Facts:
bagro ζ totron; bagro ζ fledrel; boge ζ mito
boge ζ vustun; bozan ζ skaplim; bozan ζ vustun
brefli ζ nedriklo; breruskem ζ rute; bruske ζ keropu
bruske ζ zabim; dabrek ζ vustun; dabrek ζ rusozus
dabrek ζ nedriklo; dazik ζ trotul; detrik ζ skonane
difla ζ grepek; difla ζ breki; drigrul ζ mito
drigrul ζ dabrek; drigrul ζ boge; drigrul ζ rusozus
driplu ζ zopim; driplu ζ nedriklo; duki ζ stovirar
fasto ζ bageves; fasto ζ vustun; fasto ζ plalu
flarak ζ keropu; fledrel ζ stovirar; fledrel ζ tradon
fledrel ζ koder; fliplifles ζ koder; fluflin ζ keropu
flugra ζ difla; flugra ζ rusozus; foflon ζ deme
fove ζ zogrostol; gistimo ζ nedriklo; gistimo ζ gratrem
gostak ζ plalu; gratrem ζ rusozus; grefliri ζ vete
gritrur ζ satek; grosi ζ vustun; grugek ζ mito
keplun ζ zopim; klelus ζ rusozus; klelus ζ gratrem
kloso ζ plalu; klovas ζ groge; klovas ζ bomuze
klovas ζ fliza; kunokar ζ teklol; lesos ζ keplun
mero ζ skonane; mito ζ vustun; natre ζ tribrar
natre ζ fuzo; nedriklo ζ vustun; nifibri ζ siki
nifibri ζ vustun; niflon ζ gostak; norel ζ trepi
plados ζ vete; pluflor ζ vustun; podir ζ keropu
roflem ζ vete; rogrer ζ totron; ropam ζ keropu
rusozus ζ vustun; rute ζ bapli; seme ζ dabrek
sepi ζ gratrem; skaplim ζ totron; skaplim ζ flarak
sonu ζ suzak; sonu ζ stoga; sopam ζ nutren
stafu ζ tribrar; stafu ζ vustun; stafu ζ nedriklo
stovirar ζ nedriklo; sutrudrem ζ grefliri; sutrudrem ζ breki
teklol ζ trepi; teman ζ miva; tepe ζ veklik
testor ζ bapli; tiste ζ briza; tiste ζ trotul
tiste ζ vugranan; tiste ζ keropu; togrel ζ vustun
totron ζ vustun; tradon ζ mito; trepi ζ zadro
trepi ζ dabrek; tribrar ζ vustun; trotul ζ vustun
trugril ζ bageves; tugre ζ dabrek; tugre ζ vustun
vitin ζ mito; vopo ζ siki; vugranan ζ trotul
vuskoplun ζ podir; zadro ζ gratrem; zimar ζ klelus
zopim ζ rusozus; zopim ζ bretro; zutus ζ bagro
bageves ε gostak; bipom ε deme; boge ε fove
bomuze ε roflem; bozan ε gistimo; brena ε dabrek
brezaste ε fibu; briza ε famur; brobri ε nutren
brogeklol ε gaskil; dabrek ε suzak; dazik ε kedrin
dogin ε givam; driplu ε reso; drubrik ε vitin
dukar ε briza; duki ε zogrostol; dusol ε trufal
fasto ε seme; fefen ε lesos; fester ε bozan
fibu ε tagra; fifikim ε grozeflor; fledrel ε rute
fliza ε fifikim; foflon ε siki; fuzo ε zadro
gistimo ε grasku; givam ε bomuze; gostak ε podir
grasku ε stoga; graso ε zetor; grepek ε sabru
gribre ε klupubo; grosi ε zugi; grosim ε skaplim
grozeflor ε satek; grugek ε dazik; kalir ε driplu
klimustim ε trotul; klupubo ε skuplon; koder ε dogin
lemos ε grefliri; lesos ε lemos; mito ε plados
miva ε graso; natre ε traron; nifibri ε brezaste
norel ε natre; nutren ε nifibri; padras ε brena
plodufo ε zopim; plorar ε duki; podir ε nedriklo
povel ε klonol; reso ε fledrel; roflem ε groge
satek ε skegune; siki ε skapla; skapla ε bruske
skegune ε grabror; skonane ε totron; skuplon ε testor
stoga ε grugek; suzak ε niflon; tagra ε sutrudrem
testor ε fefen; tiste ε zutus; togrel ε boge
totron ε vugranan; tradon ε bregru; tribrar ε fester
trifo ε foflon; trostadrur ε grosi; trotul ε vuskoplun
tugre ε poden; vugranan ε dipal; vuskoplun ε zimar
zadro ε likol; zetor ε flumus; zikur ε padras
zimar ε tradon; zogrostol ε zikur; zopim ε brogeklol
zugi ε grepek; zutus ε skonane

Known rows:
[  9 -18   0  -3  -8 -16  -5  -3  -6   0  -3  -5 -12  -6 -13   0  -8   3
  -1  -1  -7  -1   2  -9  -7  -5  -6]: brobri
[ 40 -17  25  -2  -9  -1  -7  -2  20   9  -5  -4 -15  12 -12  18  -9  18
  37  37  -9 -18  -8 -10  -5  21  -5]: suzak
[ 41 -14   6  -7 -10 -16  -5   1  -1   7  -7  -4  -4   4 -10   1  24   2
  19  25  -4 -17  16  20  -3  -6  -6]: stoga
[ 22 -17  -9  -9  -5 -16   1  -5  -8  26  -3  -3 -17   9 -11  19  -8  18
  -2  23 -10   1  -9  -9  -7  -6  -5]: nutren
[-13  35 -15   1  -5  15  -2  -1   1 -10  -5  -3  37  -9   2 -12  38  -8
  -7 -12   9 -12 -10   0  -7  -4  -5]: dazik
[-14  25 -15  -2   3  37  -1  -5   3  -5  -5   1  40 -10  22  -6  16  -9
  -7 -11   4  -4  -9  -7  -7  -7  -5]: boge
[-13  27  14 -11  -1   4  -6  -2  -8  -4  -6  -5  24  -9  38  -1  29  -4
  -6 -11  14  -2   9  -8  -3  -7  -7]: zutus
[ 19 -16   1  -3 -10 -15  -8  -1  -7  -7  -4  -5  -4  -9 -11  -5  10  -4
   5  -1  -1 -18  14  -6  -4  -7  -4]: fester
[ -7 -15  16  -6  -9 -16  -6  -2  -9  -9  -4  -4 -20  13 -13  -4 -11  -3
  -2   3  -9   3   3  -1  -5  -1  -3]: sabru
[-13  41  -6 -11   9  16  11   5  22  -9  -4  -6   1 -10  11 -10  10  -9
  -5   4  -5  23 -10   0  -4  -7  -2]: skaplim
[-12  20 -16  44 -10  11  -5  -2   8  -2  51  -5  35 -10  10 -10 -12   7
   2  -9  -1  15  -8  -4  -7  -7  -5]: zimar
[-13  16 -13  17   1  30  -1  -4   6 -10   2   3  38 -12  22  -2   5  -8
  -2 -11  -4  -5  -9  -9  -6  -5  -6]: driplu
[-14   6 -11 -10  12  23   3  -4  -6  -4  -6  -5  -8  27 -11  19  -7  -4
   7  -7  -8 -16  -9  28  -6  -6  -6]: bretro
[ -1  -6 -15 -10   1  16  -4  -4  -2  14  -6  -5  16  -1 -11   5   4  -5
  -4  -4   0 -15 -10  -2  -3  -1  -5]: fuzo
[-11  39  -9  17  -1  28   0  -3  -2  -8  -4  28  20 -11  46 -11   8  -7
  -6 -11  -2  19 -10  -2  -6  -5  -6]: stafu
[-15  48   2  -8  16  17   0  -3  -5   6  -6  -5  25 -10  36  -7  39  -4
  -6  -9  20  -1 -10 -10  15  -6  -6]: vugranan
[ -9  24 -14  -7  29  59   3  -3  -5  54  -3  -5  10  48 -13  27  10  -7
  -6  40  -3 -19  -7  67  17  10  -3]: vustun
[ 13 -16   4  -2  -9 -15  -6  -4  -4  -3  -5  -5 -12  -5 -13  -5  -9   0
  -2  -5   0 -11   7  -9  -5   2  -5]: gribre

Rows:
No name comes twice in this set of rows, the named rows included.
[ -4  18 -13  10   0  69  10  -4  20  -5  -6   3  37 -11  26  23  14  -9
  36  -7  -2 -16  -7  -8  -7   0  -5] -> dabrek
[-13  52  -2  -7  22  28  -4  -2 -11  34  -3  -3  32   4  42  16  48   1
  -8 -11  28 -15 -10 -10  26  -6  -5] -> totron
[ -9  21 -12  -8  28   5  23  16  38   0  -5  -3 -18 -10 -11 -10   3   7
  -5  93  -9   2  -8  22  55  18  -2] -> keropu
[ 28 -16   0   1 -10 -14  -7   8 -11  -8  -4  -5   1 -11  -9  -8  32  -9
  10   1   2 -20  25  11  -4  -6  -4] -> grasku
[ -8  16 -14  -8  16  14  13   0  29  -1  -5  -4  15 -10 -13 -11  13   0
  -5  31  -2  -1  -9  -6  19   1  -6] -> briza

Now the same nodes, written a new way:
Known rows:
[  2  -7   1 -27  -1   2  -4  -8  -1  -2   5  -6  11   1   2  -2  -3   7
  -6   1  -1 -16  14  10  -9   0   2   8  10   4  -4  16  -1   0  -1   0
   7]: testor
[-10   7  15  13  19  14   3  -1  -3  11  -2 -13  10  -7   7  -5   0 -11
  -8   4  16 -26   1   0  -4   5   3 -11 -27  -5   1  11   5 -10 -20   3
   9]: tugre
[  5   0  10  -4  -1   1   0  -4  -2  -4  -3  -3 -10 -11  -6   4  -4  -2
   5   1   4  -6   4   5 -11  -5  -3  24   9   1  -1  12  13 -13  -4   2
   4]: seme
[ -2   1  10   0   0  14  -4  -1   0   1  -9   1 -15  -9   2   5   3  -8
   5   7  -5  -5  -4   8 -26   5  -5  -6  -2   4   0  16  17  -4  -2   1
  -5]: flugra
[ -4  12  35  -3  10   0   2  12   2  14  -2   7 -22 -27  -3  34   5   4
  28  -1   2 -26 -12  -3   0   4 -19  11  32   2  -4  -2  27 -49  14 -11
 -29]: gistimo
[  2  -1   2 -26  -3   8   4  -7  -3  -2   1  -4  18  -6  -2   1  -6   8
  -2  -1  -1  -7  11   0 -12  -1  10   7  12   6  -1   9  16 -16  -2  10
   5]: gostak
[ -3   2  20  11   1  24  -8   3   4   2 -16   7 -38 -13   5   6   9 -14
  14  13 -13  -6 -11  14 -51  12 -12 -16   0   7   1  31  30   1  -9   2
 -14]: klelus
[-15  10  38  21  35  22   8  16  -4  12  10 -11  42 -38   8  12   4 -12
   8  -4  30 -37 -11 -15   9  14  -2 -40 -20  -9  10  -7   4 -64  10  11
  -9]: tribrar
[-11   4  28   2  24  17   4  -3  -1   1   4 -18  28 -12   8 -15  -3 -12
 -10   0  27 -16   4   0  -5   2   9  -7 -36  -9   6   8   5 -31 -29   9
  27]: totron
[-14   5  26   0  24  15   3  -1  -1   3   4 -16  29 -11   9 -13  -2 -16
 -10   2  27 -14   3   0  -5   4   7 -14 -38  -9   7   6   2 -26 -30   7
  29]: trotul
[ -5  -5  -8  18  -2  -4  -1  -2   3 -15  -1   4  -5  15  -2 -11  -3   8
  -1  -5  -7  -3  -6   0  10  -5   0 -19   3  -2  -7   2 -12   1  -4   2
 -16]: nutren
[  7  -5  -1   8  -3  -7  -1   1   6 -12   4   3  -6   6  -3  -8   0   5
   4  -4  -3  14  -3  -1   5  -3  -4  12   8  -4   2  -3 -10   5   2   0
   0]: groge
[  6  -4  -2   8  -3  -6  -1   1   5 -10   3   4  -7   6  -3  -8   1   4
   4  -3  -3  14  -3  -2   5  -2  -3  11   7  -4   2  -5  -8   5   2   1
   0]: traron
[  0  -1 -13   9   0   0   2   2   3   3   2   4   3  13   3  -4   3   6
  -3   0  -8  -2  -2  -5   6   6   2 -15   1   1  -1  -4 -10  21   2  -1
 -10]: povel
[ -1  -1 -13   8   0   1   2   2   3   4   2   3   4  14   3  -5   3   6
  -4   0  -9  -4  -2  -5   6   6   2 -16   2   1  -1  -3 -11  23   3  -1
  -8]: trifo
[ -5  -6   5 -29  -2  11  -8  -2   2  -4   2   1   7   5  10  -6   8   8
   0   0 -12  32 -13   6  12  11   8 -24 -20   0   0 -32 -10  -9  33 -15
  -1]: vete
[  5   1 -27  27  -7 -42   9   2  -3   1  -2  15 -44 -10   0 -18  -2  -6
  -3  -1  -2  19 -17  -3   8  -2  24   0 -31   3   5 -24  20  29   4   5
  -1]: suzak
[  9  -3  -8  -2   0  -2   0   2   6   3   7   2   3   8   2  -6   5   5
  -1   1  -6   6   2  -4   1   7  -2  10   9  -1   5  -3 -13  24   6  -3
   6]: fibu

Rows:
No name comes twice in this set of rows, the named rows included.
[ 3 -3 -7  4 -2 -1  0  1  4 -3  1  3  0  9  1 -6  2  6  1 -2 -7  9 -3 -3
  5  3  1 -3  3 -1  1 -6 -8 10  5 -1 -5] -> breki
[  1   0   1 -22  -3   4   1  -5  -3   1   1  -3   9  -5  -1   3  -4   3
  -2   1   0  -7   8   3  -7  -1   4   5   8   5  -2   7   9  -8   2   2
   5] -> zutus
[  5  -6 -16  19  -6  34  -4  -4 -10   4 -45  -6  19   5 -11  37   5 -31
  13   1   6 -20   3 -20  17  -1 -22  38  -9   5  -5 -27  20 -40  14   0
 -13] -> grugek
[-12   3  -9 -31  -7 -11  -2   4  -5   8   8   7  23   0   3  15  -5 -10
  -9   3   7  -5  13   3  -7  -5   1 -29  11   9  -1   9  -2   9 -12   2
  10] -> tiste
[  5 -13 -10   5   3 -12  -5  -1   8  -5   7   0   1  15   6  -6   5  11
  -9  -4  -3  -6  10   7   2   2   0   4  -1  -3   0   6 -17  23  -4  -2
  -7] -> skuplon
[ -3   1   0 -20  -5  -5  -3  -1  -3   1   3   1   6  -4  -1   9  -3  -4
  -2   2   3  -3   7   5  -5  -5  -1  -2   8   4  -2   6   2  -3  -1  -1
   6] -> vuskoplun
[  0  -1 -13   7   0   1   3   2   3   3   2   3   7  13   4  -6   3   8
  -4  -1  -8  -3  -1  -6   5   6   3 -14   2   1  -1  -3  -9  20   1   1
  -9] -> bageves
[ -9  11  29   0  20  -7   2   0  -2  12   6 -12 -12 -12   3   0  -3  -2
  -2   1  20 -20  -1   6  12  -3  -2  15 -16  -9  -3   2   3 -21 -16 -13
  12] -> stafu
[  3  -5  -7  -4  -1   3  -2  -2   6  -7   9   0   1  16   0 -17  -1   5
  -2   2  -8  -3   0   1   3   4  -5  -4  16  -1  -2   8 -24  23   3  -4
   7] -> fefen
[  4  -1   7 -14  -4  -1  -2  -4  -2  -6   0  -2  -1  -9  -4   3  -3   0
   3   0   3   4   4   5  -5  -5   0  17   8   1   0   3   8 -15   3   1
   7] -> fove
[ -8  -5  16 -54  -3  16 -11  -7  -5  -2   0  -5  13  -9  10   4   4   4
  -1   4  -6  23  -6  15   2   8   9 -20 -21   4  -3 -23   3 -31  34 -16
   5] -> roflem

The same nodes again, as new rows of numbers:
Known rows:
[ -2  10 -22 -12  23  10   2  -3   1  14 -30   7  -8]: sutrudrem
[ 47  37 -11 -16  44 -21   0  -3   4  66 -38   9 -46]: bruske
[  8 -41  24   4   2 -34   4  -3  10  -5  55   6  25]: grosim
[-20 -12   7   5  12  -7   6 -11  -1 -13   8  -3  -9]: plodufo
[-16   7  23  -7 -23 -13  28  20  14  -8  -4  15   1]: gostak
[ 15  14   3  -9  18 -12  -4   8  -1  -2  -2   6 -14]: fove
[ 16  36  26   0 -37  28  11 -25 -12  -8   3  11  28]: nifibri
[ -4  -5  -1   5  15 -17   5  -8  -5  -6  -7  -5 -11]: brogeklol
[-37 -10 -12   4   0  10  -5 -14  -3 -30  15   6 -11]: brobri
[ 28 -75  10   4 -39  48  20  -6  20  28  36 -18 -50]: gratrem
[-5  0  0 -2 -2 -2  2 10  5 -1  0  1 -3]: mero
[ 22  34  46   7 -41  26  30 -23   5   1   6  -9  27]: fasto
[ -2 -20 -17   4  -5  -8   3  -5   1 -16  16   8   4]: skegune
[ -3  -7 -24   4  -1 -26  14  -3 -15   7 -51  -5  -5]: likol
[ -9   2 -25   4 -13   8 -18 -34 -13 -31  29  14  -1]: briza
[-2  0  0 -1 -1 -3  5  1  4  0 -1  0 -2]: vopo
[-5  3  4 -3 -2  1  4 14 10  0 -3  2 -1]: breruskem
[-23 -10  -9 -17  82  32  12 -15   7  76 -74 -17  12]: roflem

Rows:
No name comes twice in this set of rows, the named rows included.
[  0  -1 -20 -25 105  42  12 -24  12  91 -81 -20  16] -> grefliri
[ 39  20  39  13  50 -60  17 -19 -29  42 -59 -33 -17] -> poden
[-12  -7  -4   4   5 -12   4   0  -2 -11  -2  -2  -7] -> bapli
[ 50   2  40 -16 -13 -37  24  19  23  27  23  13  32] -> skaplim
[-30 -10   1   8   7  -6   2  -1  -3 -14  -6 -10  -3] -> koder
[ 22  42  66   1 -33  31  10 -30  -9  -7  30   3  44] -> togrel
[ 10   9 -29   3 -12  -1 -17 -32 -20 -27  15  14  -2] -> famur
[ 13 -12 -25   0  -6 -18   4  -6  -3 -13   1   8   1] -> grabror
[ 11   9  -1  -6  -4 -18  10  16   0  12 -19   4   1] -> niflon
[ 41  23   9   0 -31  -4  14  14   8  -1  -5  -4 -13] -> seme

